In the rows, 128 means zero.
Each row of numbers belongs to one of the objects below and depends on some of the facts about them. Some rows are named. Which object is each other row?

Some facts about the objects:
(bidemok, Ξ, fovam); (bragru, Ξ, rustumur); (brorer, Ξ, kosedrir); (brosku, Ξ, keluzim); (buvuk, Ξ, pligil); (diflir, Ξ, vazin)
(drapo, Ξ, semas); (dreflisuk, Ξ, trodis); (dreklur, Ξ, pladri); (drelis, Ξ, kloke); (drutreguk, Ξ, keplum); (fovam, Ξ, tritru)
(gemo, Ξ, gistir); (gistir, Ξ, lustofo); (grapul, Ξ, planun); (grasi, Ξ, vadugrom); (groskal, Ξ, skozistik); (karu, Ξ, zuvam)
(keluzim, Ξ, plastal); (keplum, Ξ, skugas); (komusto, Ξ, duge); (koplak, Ξ, pibriflu); (kuplos, Ξ, grefevis); (logrem, Ξ, beguzek)
(lustofo, Ξ, diflir); (nibron, Ξ, tapel); (pibriflu, Ξ, vesik); (pladri, Ξ, klaple); (rafer, Ξ, flidrim); (rafo, Ξ, soster)
(ritos, Ξ, tapor); (rubritras, Ξ, grapul); (rufo, Ξ, brosku); (semas, Ξ, biva); (sesuguk, Ξ, seplives); (skepluk, Ξ, brorer)
(skizim, Ξ, buseger); (skozistik, Ξ, dreflisuk); (skugas, Ξ, groskal); (soster, Ξ, livumar); (stibo, Ξ, saklis); (tapel, Ξ, kuplos)
(tapor, Ξ, raskil); (trodis, Ξ, bragru); (vadugrom, Ξ, drelis); (vesik, Ξ, ritos); (zutru, Ξ, logrem); (zuvam, Ξ, zutru)
(bragu, Π, beguzek); (bredra, Π, moda); (brorer, Π, logrem); (buseger, Π, pogrol); (buvuk, Π, rubritras); (buvuk, Π, zutru)
(dragaka, Π, grefevis); (drodor, Π, skuga); (drutreguk, Π, planun); (fizituk, Π, beguzek); (flodrotal, Π, livumar); (fovam, Π, stibo)
(fovam, Π, gitrebos); (fovam, Π, moda); (gitrebos, Π, bredra); (grefevis, Π, tiso); (groki, Π, klista); (klapluk, Π, klista)
(klesus, Π, ritos); (klesus, Π, buvuk); (klista, Π, groki); (komusto, Π, karu); (komusto, Π, bribrik); (komusto, Π, grasi)
(kosedrir, Π, mugos); (logrem, Π, brorer); (mutrul, Π, groskal); (mutrul, Π, skelur); (paskim, Π, planun); (paskim, Π, drutreguk)
(pazi, Π, flodrotal); (pladri, Π, pogrol); (plutir, Π, teski); (pogrol, Π, saklis); (raskil, Π, baplak); (rufo, Π, dragaka)
(rufo, Π, keluzim); (semas, Π, ritos); (skatal, Π, logrem); (skelur, Π, tafazin); (skevu, Π, noten); (skigraflo, Π, soster)
(skuros, Π, vumuluk); (skuros, Π, bragru); (sonas, Π, groki); (stobri, Π, rafer); (stobri, Π, tugri); (stovi, Π, skozistik)
(suli, Π, bribrik); (susker, Π, skevu); (susker, Π, kuplos); (tafazin, Π, groskal); (tafun, Π, klaple); (teski, Π, flodrotal)
(tradraduk, Π, skizim); (tugri, Π, stigroskil); (vukle, Π, lustofo); (vumuluk, Π, zarur); (vumuluk, Π, skuros); (zarur, Π, vumuluk)
(zarur, Π, bragru); (baplak, Ψ, rustumur); (beguzek, Ψ, sezagra); (bidemok, Ψ, bitrok); (biva, Ψ, groflir); (bragru, Ψ, nekel)
(bragu, Ψ, sezagra); (brara, Ψ, tromur); (bredra, Ψ, pleplas); (bresos, Ψ, bromik); (bribrik, Ψ, rafo); (broflin, Ψ, drelis)
(broplom, Ψ, finel); (brorer, Ψ, treril); (brosku, Ψ, plagir); (buseger, Ψ, dreflisuk); (buvuk, Ψ, tritru); (diflir, Ψ, drelis)
(dradraklam, Ψ, finel); (dragaka, Ψ, plebreme); (drapo, Ψ, plebreme); (dreklur, Ψ, keplum); (drestor, Ψ, tromur); (drodor, Ψ, fostofal)
(drutreguk, Ψ, brozefe); (fizituk, Ψ, sezagra); (flidrim, Ψ, groflir); (flodrotal, Ψ, tromur); (flogram, Ψ, pligil); (fovam, Ψ, pleplas)
(fubes, Ψ, tikedrel); (gekli, Ψ, gruvas); (geplam, Ψ, tivam); (gistir, Ψ, gruvas); (gitrebos, Ψ, pleplas); (grapul, Ψ, kluplubras)
(grasi, Ψ, rafo); (grastom, Ψ, keplum); (grefevis, Ψ, plebreme); (groki, Ψ, duge); (groskal, Ψ, fostofal); (karu, Ψ, rafo)
(keluzim, Ψ, plebreme); (klaple, Ψ, nubro); (klapluk, Ψ, duge); (klesus, Ψ, tritru); (klista, Ψ, duge); (komusto, Ψ, rafo)
(kosedrir, Ψ, staplar); (kune, Ψ, gemo); (kuplos, Ψ, bromik); (livumar, Ψ, tromur); (logrem, Ψ, treril); (lustofo, Ψ, bitrok)
(mamaril, Ψ, dreflisuk); (mistis, Ψ, finel); (moda, Ψ, pleplas); (mugos, Ψ, staplar); (mutrul, Ψ, fostofal); (nibron, Ψ, staplar)
(noten, Ψ, bromik); (paskim, Ψ, brozefe); (pavim, Ψ, tritru); (pazi, Ψ, tromur); (pibriflu, Ψ, staplar); (pladri, Ψ, dreflisuk)
(planun, Ψ, brozefe); (plastal, Ψ, gruvas); (pletedos, Ψ, koplak); (plutir, Ψ, tromur); (pogrol, Ψ, dreflisuk); (rafer, Ψ, skugas)
(raskil, Ψ, rustumur); (ritos, Ψ, tritru); (rofam, Ψ, pligil); (rubritras, Ψ, tritru); (rufo, Ψ, plebreme); (saklis, Ψ, dreflisuk)
(semas, Ψ, tritru); (seplives, Ψ, kluplubras); (sesuguk, Ψ, dreflisuk); (skatal, Ψ, treril); (skelur, Ψ, fostofal); (skepluk, Ψ, groflir)
(skevu, Ψ, bromik); (skigraflo, Ψ, finel); (skizim, Ψ, tikedrel); (skozistik, Ψ, bromik); (skuga, Ψ, fostofal); (skuros, Ψ, nekel)
(sonas, Ψ, duge); (soster, Ψ, finel); (stibo, Ψ, pleplas); (stigroskil, Ψ, skugas); (stobri, Ψ, skugas); (stovi, Ψ, bromik)
(suli, Ψ, rafo); (susker, Ψ, bromik); (tafazin, Ψ, fostofal); (tafun, Ψ, nubro); (tapel, Ψ, fostofal); (tapor, Ψ, gruvas)
(teski, Ψ, tromur); (tiso, Ψ, plebreme); (toskikar, Ψ, finel); (tradraduk, Ψ, tikedrel); (trodis, Ψ, keplum); (tugri, Ψ, skugas)
(vadugrom, Ψ, gruvas); (vazin, Ψ, rustumur); (vesik, Ψ, keplum); (vukle, Ψ, bitrok); (vumuluk, Ψ, nekel); (zarur, Ψ, nekel)
(zodos, Ψ, finel); (zutru, Ψ, tritru); (zuvam, Ψ, duge); (baplak, ε, b); (beguzek, ε, b); (bidemok, ε, a)
(biva, ε, a); (bragru, ε, b); (bragu, ε, b); (brara, ε, b); (bredra, ε, a); (bresos, ε, b)
(bribrik, ε, a); (broflin, ε, b); (broplom, ε, b); (brorer, ε, b); (brosku, ε, b); (buseger, ε, b)
(buvuk, ε, a); (diflir, ε, a); (dradraklam, ε, a); (dragaka, ε, a); (drapo, ε, b); (dreklur, ε, b)
(drestor, ε, a); (drodor, ε, a); (drutreguk, ε, a); (fizituk, ε, a); (flidrim, ε, b); (flodrotal, ε, a)
(flogram, ε, b); (fovam, ε, b); (fubes, ε, a); (gekli, ε, a); (geplam, ε, a); (gistir, ε, b)
(gitrebos, ε, b); (grapul, ε, a); (grasi, ε, a); (grastom, ε, b); (grefevis, ε, b); (groki, ε, b)
(groskal, ε, b); (karu, ε, a); (keluzim, ε, b); (klaple, ε, a); (klapluk, ε, b); (klesus, ε, b)
(klista, ε, a); (komusto, ε, a); (kosedrir, ε, a); (kune, ε, a); (kuplos, ε, b); (livumar, ε, b)
(logrem, ε, a); (lustofo, ε, a); (mamaril, ε, b); (mistis, ε, a); (moda, ε, b); (mugos, ε, a)
(mutrul, ε, b); (nibron, ε, b); (noten, ε, a); (paskim, ε, a); (pavim, ε, b); (pazi, ε, b)
(pibriflu, ε, a); (pladri, ε, b); (planun, ε, a); (plastal, ε, a); (pletedos, ε, b); (plutir, ε, a)
(pogrol, ε, a); (rafer, ε, a); (raskil, ε, b); (ritos, ε, b); (rofam, ε, a); (rubritras, ε, b)
(rufo, ε, b); (saklis, ε, b); (semas, ε, b); (seplives, ε, a); (sesuguk, ε, b); (skatal, ε, a)
(skelur, ε, a); (skepluk, ε, a); (skevu, ε, a); (skigraflo, ε, a); (skizim, ε, b); (skozistik, ε, a)
(skuga, ε, b); (skuros, ε, b); (sonas, ε, b); (soster, ε, a); (stibo, ε, a); (stigroskil, ε, a)
(stobri, ε, a); (stovi, ε, b); (suli, ε, a); (susker, ε, b); (tafazin, ε, b); (tafun, ε, b)
(tapel, ε, b); (tapor, ε, b); (teski, ε, a); (tiso, ε, b); (toskikar, ε, a); (tradraduk, ε, b)
(trodis, ε, b); (tugri, ε, a); (vadugrom, ε, b); (vazin, ε, b); (vesik, ε, a); (vukle, ε, b)
(vumuluk, ε, a); (zarur, ε, b); (zodos, ε, b); (zutru, ε, a); (zuvam, ε, a)

Named rows:
skizim: [138 124 133 139 108 132 132 178 123 105 120 139 123 136 135 136 148 127
 113 137 132 121 134 107 124 123 149 121 127 139 122 127 151 127 124 153
 142 130 136]
tradraduk: [133 138 112 118 145 130 132 106 142 147 119 121 120 149 122 139 118 131
 155 126 123 121 131 134 134 149 112 130 130 129 120 124 119 133 148 129
 106 133 126]
skuros: [133 135 113 126 132 130 129 112 144 144 118 120 117 144 128 133 125 129
 139 124 122 122 133 124 133 144 117 136 126 131 122 122 124 129 137 135
 124 133 123]
bragru: [136 123 137 148  87 133 129 184 122  98 114 132 129 136 142 132 145 126
 113 134 129 128 134  84 126 129 153 140 121 148 131 132 160 125 106 162
 146 130 136]
tapel: [142 126 132 129 127 132 133 176 111 108 119 142 129 139 129 144 143 130
 137 144 131 119 134 123 121 121 142 113 129 137 115 130 144 131 143 142
 114 130 139]
mugos: [119 121 135 143 112 121 126 111 131 127 134 113 130 116 135 107 134 130
  90 120 129 135 131 123 128 128 129 140 122 122 138 125 123 121 101 125
 173 128 120]
stovi: [134 138 110 120 144 131 129 100 126 152 108 117 115 146 123 135 116 137
 157 131 124 123 132 134 126 159 110 127 135 130 123 119 116 131 147 128
 102 131 122]
diflir: [131 111 141 128 131 128 130 148  60  91 148 141 145 137 143 124 144 131
 120 142 133 129 121 135 105  95 138 101 117 118 119 134 137 144 120 117
 126 115 151]
drestor: [122 126 133 132 127 126 126 111 137 132 132 116 132 118 129 115 126 132
 113 115 132 131 130 131 126 112 127 140 115 119 131 129 112 125 117 109
 142 129 124]
toskikar: [122 126 135 129 136 118 133 100 122 132 141 124 134 119 129 119 119 127
 113 121 126 133 133 144 150 127 116 149 130 123 133 133 112 127 109 119
 146 128 127]
drutreguk: [130 120 145 138 131 123 130 155  94 104 135 129 156 114 128 127 126 132
 141 137 131 133 134 135 127 104 142 124 127 129 126 146 130 133 124 115
 115 126 140]
baplak: [129 130 120 136 106 130 128 126 152 134 118 121 107 142 136 124 141 127
  97 123 127 124 130 107 129 148 127 137 124 133 130 114 136 121 116 152
 165 132 120]
geplam: [121 125 131 135 131 121 127 101 124 135 134 113 135 118 128 113 122 132
 117 122 127 133 131 137 131 129 120 136 126 121 134 130 114 126 116 113
 144 129 123]
drapo: [141 128 131 131 127 131 134 170 117 111 120 140 132 139 128 145 137 129
 139 141 131 120 134 122 127 124 142 116 129 137 117 133 143 132 142 142
 114 131 139]
gruvas: [121 130 120 114 127 135 118 113 141 143 132 139 113 118 127 126 123 119
 132 120 124 132 115 126 124 123 121 133 130 125 134 119 127 123 126 124
 114 121 119]
drodor: [124 130 127 126 150 122 128  91 118 141 132 111 142 121 122 120 110 135
 148 124 126 132 132 150 131 130 114 132 128 119 128 135 105 132 134 101
 112 129 125]
mutrul: [136 140 109 113 156 131 131 100 135 152 116 120 124 148 119 142 110 133
 175 127 121 120 133 141 134 147 108 130 129 128 116 127 112 136 158 120
  85 134 127]
pligil: [120 130 120 113 127 135 118 114 140 143 133 139 113 117 127 126 124 118
 133 120 125 133 114 127 123 124 122 133 130 125 133 119 127 123 127 125
 115 121 120]

Which object is each row?
No name comes twice in this set of rows, the named rows included.
[127 127 136 116 123 137 121 165 106 108 128 150 146 118 127 141 114 121
 178 136 125 138 114 112 123 112 139 133 131 143 134 144 145 133 131 127
  69 120 139] : skugas
[124 130 130 119 155 118 135  91 117 138 141 123 141 122 122 126 107 129
 144 122 123 132 134 157 152 125 108 146 132 122 128 138 103 133 125 107
 115 129 130] : skigraflo
[145 110 127 139 162 129 112 134  67 125 133 112 166  96 124 127 114 131
 219 127  99 136 158 143 128  55 138 164 118 122  99 165 111 142 128  89
  45 125 135] : komusto
[139  98 140 163 104 129 107 166  82 103 133 115 145  88 144 106 152 125
 129 124 108 139 157 104 120  55 160 171 111 127 114 148 138 124  82 124
 133 123 128] : grasi
[130 128 119 139 102 130 127 128 151 133 118 120 106 139 139 121 145 126
  94 121 125 125 134 102 129 141 129 143 122 133 129 114 137 121 110 152
 168 132 119] : tiso
[121 119 133 146 107 124 120 105 113 131 122 107 123 110 137 101 134 135
  89 124 130 136 133 120 119 136 128 139 128 123 141 119 122 118  96 125
 173 125 116] : noten
[130 122 135 115 129 136 121 172 108 112 137 161 127 111 126 139 136 118
 144 139 129 130 118 130 115  96 144 114 133 131 124 130 144 127 137 127
  93 118 136] : drelis
[133 132 116 129 121 130 128 119 144 140 118 120 111 142 132 129 135 128
 122 124 123 123 134 117 131 142 121 139 124 131 123 119 130 126 128 141
 139 133 122] : grefevis
[145 133 123 118 157 132 135 155 106 121 121 140 142 141 120 154 122 131
 188 142 124 118 137 141 130 118 131 115 132 134 106 141 130 141 165 124
  66 132 143] : rufo
[121 130 120 113 125 138 117 114 138 143 128 137 111 116 127 125 124 121
 131 121 126 133 115 125 119 124 122 133 129 125 134 118 126 123 127 123
 113 121 118] : fostofal
[123 124 129 135 131 123 125 100 122 136 131 111 135 117 129 112 122 133
 122 121 127 134 133 136 129 125 122 138 125 121 132 130 114 127 117 111
 140 128 122] : skelur

The same objects again, as new rows of numbers:
Some objects and their rows:
paskim: [135 171 131 118 137 131 136 156 125 155 102 111 123 132 129 143 134 153
 129 117 134 104 112 111 128 104 131 161 162 138 158 117 129]
tapel: [144  95 134 144 137 130 122 111 110 124 148 148 133 118 126 132 122 102
 147 130 116 141 130 145 121 135 127 123 114 117 118 137 135]
rufo: [169 154 128 120 138 125 132 132 112 150  92 134 130 134 122 170 149 127
 128 101 107 116 153 122 146 140 120 156 166 133 151  98 136]
beguzek: [129  80 134 152 127 137 105 131 120 101 147 132 132 125 127 136 102 125
 129 133 119 125 117 149 110 127 139 115 133 119 131 145 121]
logrem: [164 183 182 149 153 120 126 132 116 109  83 114 112 112 143 158 130 200
 119  98 133  67 112  21  78  79  59 174 195  99 205 138 178]
sezagra: [108 121 124 131 118 104 129 112 138 108 130 145 103 119 132  99 131 132
 121 142 139 118 142 127 132 148 137  96 102 112 105 131 134]
zarur: [163 137  66 122 108 108  97 170 147 193  92 157 139 160  85 140 156  93
  62  72 127 116 120 224 174  92 245 200 195 209  94  93 130]
klaple: [108 113 130 136 125 142 118 128 126 121 154 113 131 123 130 104 109 136
 136 151 136 127  91 138 110 102 132 118 117 122 126 152 121]
fovam: [155 136 133 134 134 125 123 155 118 138  98 130 127 135 125 171 128 138
 123 100 117 108 139 125 128 132 133 155 170 138 158 110 128]
biva: [107 112 130 136 125 143 118 128 126 119 155 112 132 123 131 103 110 134
 135 152 137 127  91 139 111 103 133 118 117 122 125 152 120]
drapo: [153 111 124 124 130 135 125  88 115 124 138 137 144 125 122 131 140 101
 135 130 104 150 147 138 140 144 108 119 119 117 113 123 138]
duge: [ 96 105 127 144 114 105 121 130 140  96 135 143 100 119 135 100 113 142
 118 144 145 109 127 134 118 141 150  93 107 114 111 141 126]
sonas: [123 145 126 106 140 149 156 197 106 161 102 107 121 146 138 201 111 134
 175 128 112 124 158 148 154 183 144 126 143 137 175  87  68]
drestor: [120 127 127 117 118 142 122 112 128 133 146  99 136 118 134 102 130 128
 120 159 119 137 112 134 127 108 110 116 118 125 116 150 123]
klesus: [157 133 138 134 140 120 126 163 118 150  95 131 122 130 129 173 129 134
 121 104 115 111 144 126 126 129 131 159 167 140 155 117 126]
raskil: [132 109 120 161  99 114 112 159  95 154  83 125 126 123 118 160 117 148
 127  81 122  92 102 152  87 132 124 140 156 129 171  97 101]
mugos: [120 129 125 123 128 141 127 110 125 130 149 116 136 123 129 102 129 125
 138 148 131 137 105 131 125 109 119 123 112 122 120 142 130]
mamaril: [138  95 129 137 127 135 118 110 120 114 144 135 142 126 126 132 123 109
 131 131 114 144 133 142 126 137 120 117 121 121 118 134 127]

Rows to name:
No name comes twice in this set of rows, the named rows included.
[128 129 128 120 138 147 123 106 117 122 155 116 128 121 129 104 128 128
 145 163 123 127 106 136 137 106 132 120 125 112 119 146 136] : vesik
[182 152 183 163 151 112 118 131 115  95  77 133 119 118 140 188 126 182
 111  76 118  78 142  30  76 109  56 170 199 104 203 129 175] : brorer
[130  79 135 146 114 135 101 129 125 104 142 117 135 123 134 135 107 125
 108 138 110 129 127 148 109 126 121 109 135 126 125 153 114] : livumar
[159 140 135 128 125 125 119 159 124 141  88 114 127 133 132 177 131 145
 100 102 108 106 148 120 127 128 120 153 182 143 159 118 123] : pazi
[100  98 135 145 122  97 121 138 135 114 132 144  90 107 140 100 114 136
 116 152 141 108 133 138 113 136 146  98 102 113 107 151 126] : tritru
[127  76 133 151 125 138 104 128 119  99 150 132 132 124 127 134 102 122
 130 136 118 127 118 153 111 128 139 112 129 119 127 146 119] : vazin
[148 177 157 133 144 125 133 142 122 131  94 112 120 122 136 149 132 174
 123 106 136  90 113  63 102  93  90 167 173 121 180 129 153] : skatal
[142  96 127 137 126 135 115 103 112 115 143 136 139 124 124 131 126 111
 134 132 110 136 132 148 127 137 120 115 124 116 119 131 129] : gistir
[110 114 131 136 126 142 118 130 127 120 151 113 131 122 130 106 111 137
 134 148 137 123  91 134 110 100 131 120 121 123 128 151 122] : planun
[133  86 114 152  98 123 111  97  92 139 121 133 143 114 116 122 130 113
 139 110 111 128 109 162 100 141 100 108 110 111 130 111 114] : tapor
[130 114 130 148 123 108 158 126 199 121 134 155 210 193 115 120 147  79
  83 109 165 181 150 142 111 156 132 172  85 243  68 173  79] : bragru
[139  94 128 132 116 136 113 112 123 116 139 118 141 123 130 133 124 112
 112 138 104 142 141 145 126 136 111 110 126 125 117 142 121] : brara

The same objects again, as new rows of numbers:
Some objects and their rows:
bragu: [102 132 153 109 130 103 128 102 108 102  92  94 130 118 143 108 129 117
 141 132 161 153 152  91 116 183 106 175 143 121 142 129 145 127 132 127
 107 132 140 145 110]
logrem: [110 156 150 106 134 100 107 106 122 112 115  92 125 119 144 107 162 134
 139 134 155 147 140  86 123 163  89 150 132 126 150 119 146 146 149 126
  98  91 150 164 151]
klista: [113 153 155 103 133 103 111 104 120 110 105  89 132 118 147 108 153 132
 140 134 152 146 141  83 126 158  89 156 131 126 147 133 144 140 149 128
 102  96 152 157 146]
flodrotal: [121 146 150 108 134 104 114 110 130 121  95  82 133 124 142 112 156 132
 136 127 144 150 149  88 127 159  93 161 132 115 142 134 141 147 149 135
 100  98 152 153 144]
skatal: [118 144 153 104 121 111 102 108 116 103  87  81 144 116 148 109 145 131
 146 129 154 144 144  81 139 163  97 159 136 126 147 149 145 133 144 139
 111 109 163 152 136]
kosedrir: [103 144 133 104 126 109  88 107 118 100  89  84 140 124 141 103 148 117
 141 128 164 139 138  70 138 168  97 157 143 120 135 129 151 144 154 142
 107 101 171 161 135]
skevu: [110 156 153 106 136  99 115 100 116 107 110  85 127 123 151 110 165 132
 141 134 151 142 143  89 123 159  84 162 131 128 143 125 143 145 152 122
 108  91 154 151 145]
fovam: [ 60 149 172  99 114  97 131 109  71  58  89 126 122 122 173 151 134 111
 157 155 231 146 155  69 140 218  63 139 126 127 143 181 179  77 130 102
 102 150 136 161 109]
livumar: [ 89 134 130 112 152  94 127 103 124 116 107  97 114 135 130 105 147 105
 124 133 161 153 151  87  98 183 101 173 143 103 125  91 144 154 148 123
  89 110 136 156 119]
rafer: [122 165 176 106 142  95 132 101 124 121 127  96 119 111 150 112 163 150
 138 141 140 152 144  98 112 149  82 153 119 133 160 129 136 140 144 113
  96  89 131 158 160]
vazin: [ 81 139 129 110 143  95 116 101 113 103 113 103 115 129 134 100 144 106
 130 137 173 150 143  83 104 188 102 165 148 113 130  88 150 148 147 121
  94 112 142 164 118]
soster: [109 162 155  99 145 101 120 103 125 118 122 100 121 112 139 100 160 140
 136 138 147 147 134  84 109 154  86 150 124 135 147 118 145 142 151 122
  97  85 140 170 160]
gistir: [ 99 142 155 113 140  95 133 103 114 109 117 101 119 115 141 107 141 123
 135 137 157 152 149  98 105 185 100 170 135 123 149 112 142 135 132 115
  97 121 129 154 124]
plebreme: [110 163 162 114 130 103 137 104 137 101 119  82 110 149 133 104 158 108
 149 123 156 157 128  94  96 146  86 164 137 120 151 143 135 130 144 118
  84 119 146 190 121]
rofam: [112 154 155 104 133 103 110 103 120 108 107  88 131 117 147 106 153 134
 139 136 152 145 141  83 125 157  90 157 130 127 147 131 143 140 149 127
 103  96 151 161 147]
koplak: [136 169 177 118 107  93 145 106 114 111 114  91  94 162 145 123 196 128
 170 121 147 208 146 123  87 158  99 130 161 119 165 119 148 125 119 118
  91 131 134 200 120]
pavim: [ 95 144 156 107 142  96 135  94 109 107 115 104 120 116 143 104 136 119
 136 139 161 154 144  90 103 175  99 171 140 125 145 111 142 134 137 114
  98 119 130 149 120]
nibron: [112 145 174 113 137  94 147 102 113 112 117 100 119 108 147 113 139 136
 140 139 147 159 155 108 103 178  99 172 129 129 158 126 137 126 123 111
  99 128 119 147 126]

Name these rows:
No name comes twice in this set of rows, the named rows included.
[108 162 154 107 141  95 113 105 124 115 126  95 120 116 144 107 165 136
 135 138 152 146 138  88 116 159  84 149 125 128 152 114 143 148 151 119
  94  85 144 167 157] : lustofo
[119 142 153 105 121 113 103 108 116 104  83  81 146 116 146 109 144 130
 148 126 153 145 144  80 141 163  99 160 139 125 147 152 146 133 143 142
 112 110 165 148 134] : stobri
[ 45 177 178  96 151  73 157  94  82  76 146 145  85 128 171 146 157 120
 134 176 226 147 148  74  99 199  39 131 108 128 141 130 171 101 147  68
  76 111 102 182 139] : moda
[115 153 152 107 134 101 109 108 126 109 102  82 130 122 146 112 153 137
 134 136 150 145 151  86 126 161  87 157 122 118 143 131 143 143 149 130
 100  99 149 168 149] : drestor
[108 163 160 115 129  99 138  99 128  94 120  74 107 156 141 108 172 106
 154 122 154 151 131 102  98 151  80 172 136 124 146 138 134 133 147 113
  97 117 153 180 117] : bromik
[ 88 128 133 108 133 105 114 103 109  99  88  94 132 126 137 104 130 102
 138 129 170 149 146  79 118 189 109 175 152 113 129 117 150 136 140 133
 105 128 152 149 105] : buseger
[131 178 165 111 102 102  59  85 116  57 132  49 149  81 156  74 100 184
 127 170 124 116 152 100 125 152 107 172  82 161 175 113 122 132 132 127
 126 127 145 239 157] : buvuk
[109 161 156 104 143  96 117  99 123 114 122  94 121 118 146 106 160 136
 133 140 151 145 139  85 114 152  82 154 125 127 147 117 142 147 154 119
  95  85 142 167 155] : mugos
[123 161 150 109 170  90 137  94 148 154 145  95 107 123 128  91 180 135
 121 130 119 156 132  97  86 130  90 162 134 119 145  76 126 181 162 116
  82  56 130 149 167] : bribrik
[127 166 185 118 124 102 148 112 138 107 125  82 110 136 137 110 161 124
 156 122 144 161 132 112 100 149  88 162 128 129 172 160 130 120 128 114
  85 127 135 183 128] : gemo
[ 96 159 141 113 133 103 121 106 138  97 119  83 107 158 127  98 162  93
 145 121 168 152 121  84  98 153  88 159 146 113 139 125 141 140 154 124
  80 112 158 199 119] : kloke
[102 131 152 110 128 104 127 106 109 103  90  94 132 118 142 109 131 116
 143 130 160 154 152  92 119 187 108 175 145 120 143 130 145 127 130 129
 107 135 143 142 109] : pladri
[117 152 154 105 141 102 119 103 127 122 110  91 128 120 142 105 161 131
 137 130 145 150 139  85 119 151  91 158 135 123 147 123 141 149 151 127
  98  88 148 149 149] : dragaka
[114 155 156 108 131 102 108 108 122 110 112  89 132 112 145 108 156 136
 142 133 150 143 140  89 128 164  90 152 128 129 154 131 143 140 145 127
 101  98 150 160 150] : zuvam

